Each row has a class, written after it.
[-359  -11 -375 -272  108 -356  207 -773  254  274 -205  278 -447  506
 -193 -143  237  -47   35  -28   29  -41  -60 -262  150 -146  -92 -214
   67 -182  125 -491  265  246 -138   14  323 -181  328 -279 -158 -154]
J_589
[-296 -114   86   24 -334 -294  360 -426  175   73  -24  184 -784  601
  146 -430  -78  -40  218 -172  198  281   -1 -297  -49 -185 -374  -30
   -7 -327 -122 -201   61   46  -33  307  332 -295  323 -500 -211   50]
J_846
[ -30  109  -26 -141 -430 -369  529 -460  217  260   12  301 -506  647
   36 -468    1  -70  244 -116  107  136  -96 -193 -135  -97 -284   64
  -33 -324 -236 -379  -50  123 -156  -35  482 -423  192 -281 -151 -207]
J_937
[-476 -106 -261 -259  193 -165  117 -611  210   28 -244  173 -461  355
 -132  -46  193   39  -89  -14  126  169   28 -391   76 -297 -101 -184
  111   34 -106  -71  499  344    3  158   70 -137  487 -401 -287  -94]
J_394
[  25  131  -15  -82 -233 -287  326 -478  269   82  -64  262 -836  562
   66 -481  -11  -97  117  -89   91  -32    4   -8    3  -35 -353   57
 -123 -415   48 -212   19   94 -183  -18  284 -526  280 -165  -14   40]
J_937
[-501 -187 -338 -306  289 -213  129 -760  169  142  -32  222 -449  348
 -162  -95  144   41   38   24    8   14  -55 -482  168 -224  -80 -242
   22   12  240 -235  311  164   18  166  143 -244  275 -617 -146  129]
J_777
[-574  -99 -294 -254  276 -289   71 -732  256   54 -360  342 -584  418
 -136 -118  247 -112 -113   22   44   11  -40 -402  309 -191 -119 -234
   96  -28  199 -150  387  249  -79  104  173 -215  385 -521 -224   45]
J_394
[-531 -172 -325 -175  239 -286  139 -785  192  100 -210  318 -509  464
  -85 -126  189   33    6    8   -2  -29  -26 -371  266 -194 -109 -243
   90 -116  243 -225  290  136  -27  223  189 -212  373 -578 -191  126]
J_846
[-592  -54 -353 -204  125 -261   68 -746  240   77 -199  254 -519  469
 -205  -54  268 -230 -177  -13  -36 -135  -84 -334  321 -229 -117 -212
   47  -10  175 -179  455  179 -100   81  172 -227  286 -514 -226  105]
J_806
[ -82   69   -7  -56 -337 -257  306 -484  238  -90  -80  294 -641  515
  119 -464  -38  116  255 -110  207  227  -68    2   37 -108 -303   24
  -83 -394 -107 -208   86   23 -113  136  378 -333  381 -237 -220 -107]
J_589
[-507  -74 -387 -126  146 -300   85 -758  210  150  -65  124 -571  492
 -184  -57  335 -253 -125  -35  -75  -59  -59 -419  170 -223 -133 -244
   14  -57  312 -254  500  247  -55  102  161 -182  389 -467 -244   66]
J_589
[-573  -81 -369 -318  427 -269    8 -899  216  117 -185  262 -662  339
 -172  -12  316 -341 -256  -43  -20 -142  -58 -652  188 -312 -187 -239
  -28  126  293  -44  447  256  -46  103   24 -218  349 -508  -56  241]
J_846
[-405  -35 -292 -374  358 -360   77 -798  280  195 -221  353 -560  387
 -200 -122  313 -288 -149  -30   14 -176  -44 -620  164 -271 -199 -185
   -8   56  182 -133  330  313  -88   28   84 -295  306 -401  -70  129]
J_958
[-158   58  -45  -73 -362 -296  302 -453  257  135   16  321 -706  553
    2 -409  -91    1  211 -132  162  123  -28 -109  -18 -217 -322  -50
  -43 -329  -65 -281   81  101 -135   69  407 -373  180 -282 -123  -48]
J_474
[-451 -135 -378 -195  236 -247  119 -747  318  187 -156  195 -634  508
 -137 -136  265  -92  -17  -30  -62  -13  -41 -420  131 -141  -89 -220
   40  -67  260 -291  294  260  -57   70  185 -283  349 -442 -129   35]
J_806
[-114   47  -66    9 -287 -324  275 -494  198   54   -7  201 -809  545
   89 -471   14    3  145  -14   74  149  -61   31   34  -52 -280  -26
 -146 -378  148 -281  195   69  -49   14  383 -361  316 -239 -151   86]
J_958
[-244   24   48   59 -392 -250  426 -602  205   23   18  149 -671  416
   87 -505   48  -49  320 -125  196  179  -57  -87  111  -34 -380  101
 -124 -453  -70 -327  167   16  -61   78  437 -269  423 -275 -253  -33]
J_589
[-456 -106 -316 -171  187 -294   16 -721  266  223  -40  218 -496  372
 -231 -211  286    4    1   -5   23  -34  -98 -381  137 -166 -115 -250
   41 -103  436 -414  361  196  -17   17  212 -278  301 -450 -199   20]
J_41
[-351   67 -438 -378  231 -291  253 -860  113  157 -141  441 -381  401
 -209  -59  200 -199 -160  111 -114 -261  -99 -373  231 -280 -110 -213
  152 -121  309 -204  277  158 -100   16  145 -271  172 -420  -91   42]
J_474
[-490 -185 -357 -191  365 -281   85 -795  180  247    1  149 -573  461
 -117 -160  247  -43   11   19   21   26  -40 -522  155 -199  -49 -252
   21    7  404 -245  370  228   74  169  179 -273  347 -588 -149  206]
J_41
[-543 -166 -302 -275  283 -299  212 -868  265  115 -302  274 -507  371
 -116  -47  239 -177  -27 -106  111  -45   16 -536  270 -236 -188 -192
   20 -108   75 -109  282  196  -85  248  143 -150  447 -426 -171   66]
J_777
[  53   41   63  -92 -380 -111  315 -311  201 -134  271   25 -586  261
   31 -317 -120  136  284 -140  138  258  -13 -100 -226 -210 -344   54
  -32 -382  -50 -203  183   13  -15   96  165 -330  280 -121 -283 -158]
J_394
[ -90  -30   13  -53 -346 -245  232 -375  247   21   49  231 -728  506
   97 -386  -67  116  282 -127  191  263   -7 -182 -139 -142 -320   17
 -105 -255 -239 -198   73  127 -151  122  285 -393  334 -275 -134  -46]
J_937
[-485  -82 -285 -311  252 -305  156 -854  243  105 -216  210 -487  244
 -219 -117  372 -196  -71  -55   76   -6   52 -626  192 -206 -182 -147
   22  -81  176 -268  311  239  -27  135    8 -163  483 -338 -156   70]
J_958
[ -51   19   42  -11 -117 -304  230 -370  193   -2   38  166 -851  489
  121 -440 -126  178  243  -57  116  201  -19 -210 -131 -132 -322  -48
  -21 -370   93 -147  -14   45  -38  260  202 -454  211 -397   -9   72]
J_771
[-174  104  -17   11 -125 -343  357 -564  229  106 -105  276 -686  490
   63 -403  -51  -73  198 -120  125   -9   25 -244   69  -95 -335    3
  -67 -355  -58  -86   57  -11  -71  172  249 -442  292 -377  -57  140]
J_777
[-432 -176 -311 -142  322 -276  135 -650  226   64 -216  324 -516  464
  -93 -109   91   51   78   -2   39   40   16 -431  247 -231 -173 -248
  165 -105  157 -105  216  125 -101  230  119 -292  336 -518 -161   78]
J_99
[-177   50  -56   56 -518 -255  262 -311  213   83   61  198 -492  618
  129 -384  -64  119  175  -31   39  170 -109   11  -91 -194 -253   20
  -45 -209 -333 -246  203  104  -94   48  397 -334  230 -359 -280  -37]
J_771
[-172   66   64   -1 -335 -192  405 -433  213  -37  -53  299 -587  405
   80 -367 -169   -7  299 -103  177  103   37 -139    6  -86 -352   33
   34 -372 -258  -78  101   40 -139  151  268 -410  300 -357 -215  -67]
J_777
[-426 -142 -336 -252  247 -288   26 -680  244   89 -137  259 -577  538
  -75  -69  235   58 -112  -25  -23    8  -36 -326  113 -215  -54 -269
  -35   53  253 -131  380  245   26  173  127 -264  394 -526 -187  153]
J_771
[   5  -60  101  -37 -254 -134  175 -220  265 -309   78  192 -689  414
  243 -372 -112  279  332  -69  151  266   22    1  -73  -89 -340   82
  -95 -323 -144   60  204  104  -49  194  194 -421  387 -233 -184   -7]
J_806
[  26   48    1  -79 -237 -308  381 -537  249  265   99  142 -681  484
   69 -598   16   53  351 -143  205  169 -100 -152  -83  -27 -392  113
 -202 -429   74 -518  -58   74 -102  -16  413 -440  308 -189 -100  -39]
J_394
[ -77  -79   42  -58 -321 -195  306 -322  312  -22   59   79 -658  556
  157 -332 -172  263  355 -137  177  404   30 -175 -223 -169 -284   10
 -111 -278 -362 -154   71  180  -95  253  250 -283  368 -217 -196 -137]
J_846
[ -65  -10   88 -118 -350 -241  309 -355  259  -24   96  201 -641  502
   78 -428 -131  138  307 -122  210  308  -39 -212 -139 -232 -340   22
  -38 -339 -199 -156    4   80 -108  209  310 -322  260 -233 -175 -131]
J_41
[ -80   -9   -7   67 -387 -306  492 -425  196  182  107  163 -696  639
  141 -433 -218  150  467 -109  174  341   21 -196 -127 -168 -266  -27
  -23 -489  -96 -278  -26   89  -49  272  353 -366  306 -343 -246 -117]
J_937
[ -87   25   23  -58 -344 -298  368 -452  204  134  117  120 -656  526
   34 -458   -4  -28  285 -139  128  211  -67 -217  -96  -90 -387   70
 -137 -311 -145 -337  102   94 -121   57  376 -329  288 -271 -150  -62]
J_41
[-419  -35 -366 -451  434 -349   18 -807  294  100 -304  416 -517  509
 -158  -71  254 -231 -185  -28  -54 -229  -34 -440  261 -230 -134 -253
  -33  136  189 -113  335  251 -129   29  134 -290  251 -447  -31  189]
J_99
[-234   15 -347 -332  229 -352   97 -708  294  213 -144  310 -682  553
 -147 -141  277 -192 -111   25  -80 -156  -24 -439   62 -179  -60 -176
   62  -81  323 -285  247  369 -130   -9  132 -417  223 -310  -32   16]
J_846
[-501 -119 -442 -452  466 -245   32 -866  184  124 -103  329 -419  420
 -168    4  237 -244 -172   55 -118 -193 -115 -546  258 -321 -141 -253
  -34  196  245  -75  372  181  -70   47   65 -231  253 -552  -36  248]
J_535
[-187   56  -21   23 -390 -334  518 -543  146  256  -13   92 -776  590
   56 -447   35  -49  201 -178  133  229  -11 -224 -159 -150 -317   25
  -12 -457  -10 -403   56  107    2  153  357 -302  334 -328 -192  -68]
J_394
[-508 -159 -359 -260  230 -265   -4 -778  271  141  -79  263 -514  478
 -191  -84  289 -148  -81   -3   20 -100  -71 -481  216 -287 -108 -228
   70  -18  222 -177  319  213 -105  131  142 -270  311 -445 -116   80]
J_846
[  -5   51   -1 -106 -187 -245  249 -457  174  -37  168  154 -679  415
  105 -361 -116  162  238  -49  122  209  -52 -138 -175 -242 -331   -1
 -140 -291   40 -187  160  112  -14  135  171 -329  264 -202 -138   31]
J_771
[ -80   47  -16 -123 -487 -324  387 -446  227  267  154  220 -545  624
   -9 -414 -110  -25  364 -110  202  180  -92 -162 -150 -197 -309   -7
  -39 -355 -199 -443   10  164 -202   70  399 -371  179 -217 -222 -165]
J_99
[ -82  -77   63  -61 -467 -187  375 -315   75 -121  303  103 -431  367
   67 -272 -199  132  345    6  127  382  -22 -234 -194 -303 -312    3
   52 -334 -257 -201  175   25  -46  228  229 -182  248 -261 -332 -175]
J_771
[-102  -25  -12   42 -294 -277  403 -489  193  240  119   86 -711  526
   35 -474  -65   33  275 -124  137  224  -63 -166 -114  -91 -329  -42
  -95 -401   27 -392   47  -19  -29  134  367 -326  364 -315 -231   19]
J_99
[-431 -103 -236 -233  267 -355  198 -764  236  117 -300  310 -577  382
 -152 -163  178   54   80  -95  172   99   73 -492  180  -81 -158 -222
   66 -123  161 -262  145  188  -89  233   98 -299  391 -479  -93    5]
J_41
[-456  -54 -386 -278  242 -236  -42 -734  303   32 -227  362 -629  451
 -146  -42  294 -198 -183   -5  -53 -254  -62 -306  205 -228  -56 -276
  115   37  237  -33  478  340 -103   54  186 -338  218 -472 -131   73]
J_394
[-139  -37   38  -59 -494 -267  375 -349  127  127  214   95 -611  662
   77 -357 -124  121  284  -77   62  246 -136  -80 -258 -183 -295   -8
  -17 -271 -150 -456  112  108  -69   89  345 -294  143 -368 -269 -116]
J_356
[-574 -121 -317 -321  217 -174  -70 -694  297 -100 -339  451 -617  383
 -111  -24  272 -198 -178  -74   34 -172  -18 -343  399 -225 -110 -202
  110   83   48   41  398  186 -146  123  201 -298  371 -536 -166  120]
J_356
[-149   65  -32   35 -287 -322  346 -484  232  153   -4  223 -611  609
  150 -484  -41   49  310  -95  139  127  -91 -116   13 -115 -313   49
  -48 -412  -62 -255   20   47 -100  149  424 -397  274 -353 -173   20]
J_394
[  80  174  -84   77 -315 -328  438 -470  190  129   94  123 -785  558
   47 -442  -56   16  272  -50  -11   34  -26   14  -45  -46 -315   14
  -72 -590  305 -394  104   92  -65   47  253 -470  205 -167 -148  -72]
J_535
[  24  -25   34  -18 -237 -224  375 -437  215  120   42  110 -714  530
  157 -522 -184  273  390 -111  210  191   12   -4  -99 -104 -313   30
 -120 -501  -41 -241  -31   24  -41  226  320 -446  351 -289 -144  -16]
J_394
[-572  -76 -319 -253  110 -258  182 -816  129  151 -123  312 -308  310
 -259 -100  285 -196  -53   44   28  -83  -65 -407  308 -231 -120 -160
  158  -99  195 -347  409   76  -12  -23  182 -172  360 -445 -265   31]
J_356
[-113   16   35 -143 -285 -229  242 -478  208    0  125  215 -645  432
   35 -378  -68   55  192 -131  180  198  -68 -236 -157 -217 -359    5
 -148 -175 -161 -205   84   52 -120  101  225 -334  281 -286 -166   17]
J_937
[-146   46   22   42 -282 -344  440 -526  249   62  -99  322 -763  544
   57 -411 -107  -67  230  -61  131   78   47 -106   83  -89 -351  -44
    0 -512   11 -134   46   57 -124  180  307 -366  307 -264 -167   29]
J_771
[ -93   90  -15   43 -380 -349  455 -531  177  262   75  119 -810  501
   18 -470  -65 -138  278 -142  176  198   34 -276 -105 -186 -368   27
  -47 -514   75 -425   45  123 -100  119  297 -379  286 -210 -167  -53]
J_846
[-481  -95 -285 -202   83 -290  287 -769  178  362  -16  117 -401  239
 -271 -196  251 -123   80  -22  121   86  -49 -575  120 -242 -212 -162
   47 -210  239 -497  279  277  -36   97  182 -179  355 -422 -238  -94]
J_394
[-410  -81 -379 -270  148 -342  199 -840  123  341   61  145 -471  412
 -212 -107  282 -116  -12   40   23    8 -140 -493  101 -262  -89 -177
   -3 -123  355 -469  302  208  -13   59  195 -189  306 -367 -187   32]
J_356
[-431  -80 -290 -325  417 -312   69 -728  188   82 -260  383 -515  305
 -192 -116  208   40 -123    0   58   54   62 -638  105 -267 -162 -248
   75   43  227 -138  208  156  -15  174  -84 -292  413 -510  -68  130]
J_806
[-528 -175 -338 -321  250 -306  131 -808  162  209  -88  310 -429  364
 -156  -93  228  -95    4  -33   79  -53  -80 -502  264 -237 -163 -216
   11  -22  252 -294  230  129  -62  146  185 -265  296 -559 -116  157]
J_99
[-628 -128 -296 -144  157 -287   -4 -693  202    6 -290  239 -682  379
 -197  -33  302 -138 -151  -15   61  -26   71 -439  264 -225  -69 -247
  171 -122  326 -166  524  239   -6  192   29 -246  376 -544 -232  125]
J_474
[ -87   77    3   47 -263 -183  204 -351  182 -166   95  121 -766  382
  163 -293  -89    7  146  -17  115  150   38  -82   29 -139 -210   40
  -69 -377   59   11  309   85   30  207  179 -421  302 -265 -163  101]
J_41
[ -29  -31   72 -100 -441 -268  368 -340  277   44   74  283 -502  607
  111 -494 -152  213  387 -141  178  300  -65 -160 -195 -177 -373   28
  -52 -291 -342 -267  -74   39 -166  121  402 -350  247 -290 -229 -191]
J_474
[-182  -34  -27  -40 -377 -167  316 -388  165   66  112  183 -566  453
   31 -373  -87  123  307 -109  122  251  -55 -146  -65 -193 -318   33
  -25 -244 -236 -236  192   23  -34   51  310 -344  308 -399 -254  -31]
J_394
[-374  -77 -404 -397  312 -244   20 -743  138  164  -34  257 -462  389
 -179  -26  314 -109 -174   28  -64 -120  -69 -560   48 -291  -80 -174
  -36  166  152  -99  426  285  -10   46   44 -315  324 -517  -57  157]
J_356
[-361  -90 -380 -226  366 -360  100 -780  238  234 -134  163 -669  496
 -106  -85  356 -123 -123  -31  -16  -29   -1 -533   60 -154  -89 -230
  -97   15  325 -198  366  382   -9  133   73 -306  432 -433  -66  102]
J_937
[-568 -182 -318 -146  177 -198    8 -679  245  164  -30  222 -413  333
 -210  -98  213  -54   27  -50   91  -22  -23 -453  177 -307 -136 -274
  127  -20  141 -219  449  217  -25  150  197 -183  352 -515 -265   17]
J_937
[-581 -113 -361 -219  260 -256  129 -818  168  133 -220  247 -484  374
 -201  -40  302 -272 -235   24  -16  -71  -70 -437  267 -233 -160 -257
   52   43  231 -149  482  214  -51   78   65 -180  438 -526 -246  142]
J_41
[-107   34  -34  -49 -132 -226  220 -487  157  -35  137  194 -753  406
   80 -427  -85  118  181  -34   56  124  -77  -88   21 -209 -350    2
 -122 -304  216 -184  160  -49    6   62  237 -377  223 -327 -132  200]
J_394
[  45   53   38  -84  -24 -289  294 -383  206   -2   71   93 -728  371
  140 -375  -88   46  142    2   98  148  -15 -224 -132 -112 -271   -5
  -42 -388  194 -195    9   38  -15  156  179 -453  229 -225  -20   17]
J_474
[ -37   45  -76   29 -250 -253  246 -367  156  -57  143  269 -677  473
   55 -277 -141   96  216   11   -5   78  -13  -96 -106 -224 -285  -69
   -6 -336   53  -55  284   97  -41   99  197 -416  167 -295 -145   11]
J_806
[-446  -76 -331 -228  277 -318   18 -734  248  114 -216  237 -759  500
 -115  -96  308  -70 -107   -9  -12  -21  -45 -438  165 -143  -39 -230
    8  -23  306 -151  408  320  -19  165  138 -295  375 -508 -120  112]
J_41
[  -4   58  -44   -1 -212 -318  253 -458  266   76  -36  219 -817  613
  111 -544  -27  130  282 -117  102  116  -39    4   15  -30 -300   26
 -132 -427  164 -329   21   48 -111   52  381 -520  274 -280  -64   -1]
J_41
[-489 -249 -329 -319  206 -122   41 -701  206   20   48  270 -300  355
 -129  -59  137  136   33   44   10   80  -85 -488   89 -306  -85 -243
   37  109   72 -124  285  117  -11  175   94 -223  335 -592 -196   65]
J_474
[ -49  -43  -26 -168 -366 -129  268 -254  106  -93  179  207 -546  485
   86 -230 -225  149  215   14    7  194 -103  -19 -179 -244 -240  -33
   41 -170 -254  -93  259   36  -50   44  252 -343  142 -367 -242  -42]
J_356
[ -96    7   28 -211 -243 -168  208 -489  278 -138   63  208 -569  428
   97 -411  -42   88  227  -92  160  214  -97 -148  -53 -217 -380   61
 -165 -170 -245 -130   76   51 -125   80  205 -297  361 -173 -178  -28]
J_958
[ -93   -3   15  -15 -515 -103  389 -396  149    6  297   22 -463  361
   69 -431  -54   87  335  -47  108  264 -172  -18  -66 -206 -377  133
 -118 -350 -222 -328  281   52  -44   16  366 -197  346 -215 -399  -97]
J_937
[  58   38   21  -58 -333  -84  228 -353  133 -188  314  108 -557  192
  108 -367 -112  223  281   38  105  213  -54   23 -119 -195 -346   90
  -93 -382  -16 -194  235   29  -29   36  209 -307  307  -71 -205  -63]
J_394
[-485  -73 -328 -202   35 -283  273 -882  197  210 -142   95 -534  253
 -207 -117  328 -218  -84  -89  105   62    3 -561   92 -303 -154 -169
   -4 -182  209 -383  335  300  -28  186  119 -109  453 -319 -276  -67]
J_356
[-598  -99 -314 -271  278 -269   70 -860  181  128 -106  205 -528  437
 -192  -50  240 -241  -83  -57   25 -164  -56 -467  226 -241 -142 -213
   -7   12  265 -159  488  181  -12  138  109 -224  285 -575 -164  227]
J_806
[ -61   70   15   53 -235 -290  426 -503  148   94   95   51 -728  490
  147 -438 -109  106  296  -32  130  204   -2  -51  -73  -53 -261   31
  -82 -528  134 -349   85   47   15  172  313 -354  312 -223 -121  -15]
J_846
[ -37  -17   47 -147 -335 -181  235 -305  220  -84  183  111 -611  479
  121 -343  -72  112  270 -149  131  292  -38 -159 -225 -178 -353   59
 -145 -159 -311 -160  179  123  -96   94  292 -306  313 -250 -157  -72]
J_589
[-425 -119 -295 -290  220 -220   69 -618  222   25 -185  432 -395  297
 -146    1  107  -36  -40    3   54  -69   18 -429  202 -288 -157 -251
  152    7   54 -129  317  232 -158  113  100 -275  297 -454 -213  -80]
J_937
[ -82  -51   21  -94 -344 -218  229 -296  279   67  172  125 -569  586
  124 -377 -247  397  403  -91  173  439  -63 -207 -324 -258 -253  -60
 -134 -135 -361 -293   16  192  -93  211  242 -312  227 -332 -221 -162]
J_937
[-431  -55 -400 -299  347 -317   54 -809  269   69 -322  266 -713  446
 -106  -37  335 -213 -233  -83  -48  -59    1 -523  172 -212 -159 -222
  -79   66  226  -83  334  295 -107  141   34 -258  450 -428  -83  133]
J_356
[ -69  -50    8  -84 -176 -274  292 -392  234   54  133  230 -518  599
   72 -418 -135  125  372  -75   65  159  -36 -227 -170 -130 -325  -52
   16 -288  -74 -241   13   27 -100  139  300 -395  194 -375 -130  -67]
J_806
[-512 -158 -352 -285  215 -223   59 -777  162  193   79  148 -398  319
 -218  -32  245  -86  -41   56   31   23  -88 -537   78 -319  -69 -241
   20   28  259 -337  420  265    6   88   86 -175  317 -457 -193   24]
J_937
[ -62   65   22   32 -414 -257  455 -463  144  126  130  121 -743  455
   90 -463 -108   32  342  -72  169  246   34 -129 -105 -128 -341   56
  -31 -525  -24 -360   39   63  -55  139  283 -352  348 -206 -166  -31]
J_589
[-112  178  -12  -33 -391 -311  402 -387  271   77 -113  229 -389  396
  167 -445 -105  120  275 -140  230  282  -47 -129  -25 -121 -315   86
  -55 -348 -336 -312 -139  -21 -153  135  350 -377  300 -214 -166 -108]
J_99
[   1   -9   41 -119 -323 -214  412 -470  220   91  143  119 -532  355
   71 -512  -77  161  399 -135  217  259 -119 -125  -55 -134 -412  120
 -137 -435  -89 -374    9  -15  -60   72  334 -315  323 -177 -214  -63]
J_41
[-389 -100 -392 -337  423 -297   14 -764  187  190  -74  148 -583  423
 -142  -75  294  -66  -79   38  -72   -8  -45 -599   25 -243  -78 -223
  -43  101  280 -215  415  344   33  111   16 -247  360 -492  -68  180]
J_958
[-482  -81 -394 -230  202 -337   95 -847  162  246    9  115 -564  378
 -252  -77  380 -153 -165   53  -29  -13 -121 -533   55 -272  -47 -239
  -17  -43  476 -368  483  294   47   60  102 -181  309 -413 -213  101]
J_806
